Below are the code and all the weights of a small trained network. Each question names an input and a class and asks about switching units off, where a switched-off unit gives its printed mean instead of its output.

import numpy as np


def w(rows, s, z=0):
    codes = np.array(rows[::2]) - 128.0
    scale = np.full(codes.shape[1], s)
    scale[-1] = z or s
    return codes * scale


def f(y):
    return y / 2 * (1 + np.tanh(0.7978845608 * (y + 0.044715 * y**3)))


def log_softmax(a):
    a = a - a.max(-1, keepdims=True)
    return a - np.log(np.exp(a).sum(-1, keepdims=True))


def net(x, mask):
    res = np.array(x, float).reshape(1, 7) / 4 @ E
    y = f(res @ A[0][:, :-1].T + A[0][:, -1])
    res = res + np.where(mask, y, B[0][:, -1]) @ B[0][:, :-1]
    return log_softmax(res[-1] @ U[:, :-1].T + U[:, -1])


A, B = {}, {}
E = w([
[194,239,135,178,102,64],'x0',
[93,131,142,212,250,101],'x1',
[127,126,126,128,128,126],'x2',
[96,140,49,187,56,177],'x3',
[133,133,127,130,130,135],'x4',
[102,171,121,106,131,130],'x5',
[131,119,129,133,128,126],'x6',
],0.012)
A[0] = w([
[177,179,124,145,53,165,9],'n1',
[145,111,244,30,141,140,3],'n2',
[118,144,139,123,128,135,126],'n3',
[89,69,67,103,60,208,144],'n4',
[84,85,83,145,146,96,160],'n5',
[138,139,116,70,121,153,91],'n6',
[58,86,174,93,170,192,65],'n7',
[55,113,117,201,220,163,135],'n8',
[164,129,186,47,33,118,103],'n9',
[231,199,49,151,104,117,239],'n10',
[113,84,117,83,83,172,109],'n11',
[143,156,205,154,203,36,91],'n12',
[154,112,214,43,172,138,144],'n13',
],0.011,0.0066)
B[0] = w([
[136,99,58,103,170,163,170],'n1',
[162,137,90,175,88,170,194],'n2',
[163,129,138,138,138,147,129],'n3',
[109,122,102,98,236,140,234],'n4',
[169,108,148,158,72,151,174],'n5',
[138,139,139,90,122,118,148],'n6',
[169,104,149,164,46,108,202],'n7',
[151,115,113,167,28,111,246],'n8',
[108,148,128,173,64,132,218],'n9',
[117,148,168,192,93,126,243],'n10',
[142,128,151,96,186,140,185],'n11',
[40,136,150,36,204,111,236],'n12',
[153,170,102,156,2,124,221],'n13',
],0.012,0.013)
U = w([
[172,155,47,121,115,152,246],'0',
[159,169,156,125,102,103,126],'1',
[136,158,117,70,252,122,5],'2',
],0.015,0.0025)

Each question gives the input, the list of numbers given to net, and the class t.
The units are the neurons (one row each of A and B). Each row of codes is followed by its name. A weight is (code - 128) times the scale printed after its matrix; where a second scale follows, it is the last column's (A, B and U).
mask holds one flag per neuron, in row order. A switched-off neuron (its flag False) gives its mean, the last column of its row in B, instead of its output. The means were averaged over made-up inputs and are rounded, as every weight is.
A unit's drop is (log p(t) with every unit on - log p(t) with that unit switched off) / (log p(t) with every unit on - log p(t) with every unit switched off).
The circuit of an input: a set's keep is (log p(t) with only the set's units on - log p(t) with every unit switched off) / (log p(t) with every unit on - log p(t) with every unit switched off). Starting from the 12 units with the biggest drops (on a tie, the unit counted first), units are removed one at a time, each time the one whose removal leaves the highest keep (on an exact tie, the one counted first), for as long as the keep stays at least 0.8.
circuit, biggest first: the units of the circuit, biggest drop first
k most important neurons: the k neurons with the biggest drops, biggest first
drop when u is switched off: that unit's drop, to one decimal
input [-5,-8,7,6,-6,7,7], class 2: circuit, biggest first => [n4]
input [-3,0,-7,-6,-4,2,-8], class 0: 3 most important neurons => [n2, n10, n13]
input [-4,-2,2,-6,-2,-7,3], class 0: 2 most important neurons => [n2, n10]
input [1,6,-7,0,3,3,-5], class 2: 4 most important neurons => [n13, n12, n7, n9]
input [0,-2,3,7,7,3,-7], class 2: circuit, biggest first => [n4, n8, n13]
input [-1,-6,7,-7,5,6,-7], class 0: 3 most important neurons => [n2, n10, n12]
input [-5,0,4,-7,-2,3,-2], class 0: 4 most important neurons => [n2, n10, n13, n9]
input [-7,5,5,-4,-1,6,-8], class 1: 3 most important neurons => [n7, n4, n1]
input [2,8,-6,5,2,4,3], class 1: drop when n7 is switched off => -0.1
input [8,3,-6,-5,-8,-2,-2], class 2: drop when n12 is switched off => 0.6
input [-5,-4,5,-7,-6,7,2], class 0: drop when n7 is switched off => -0.1
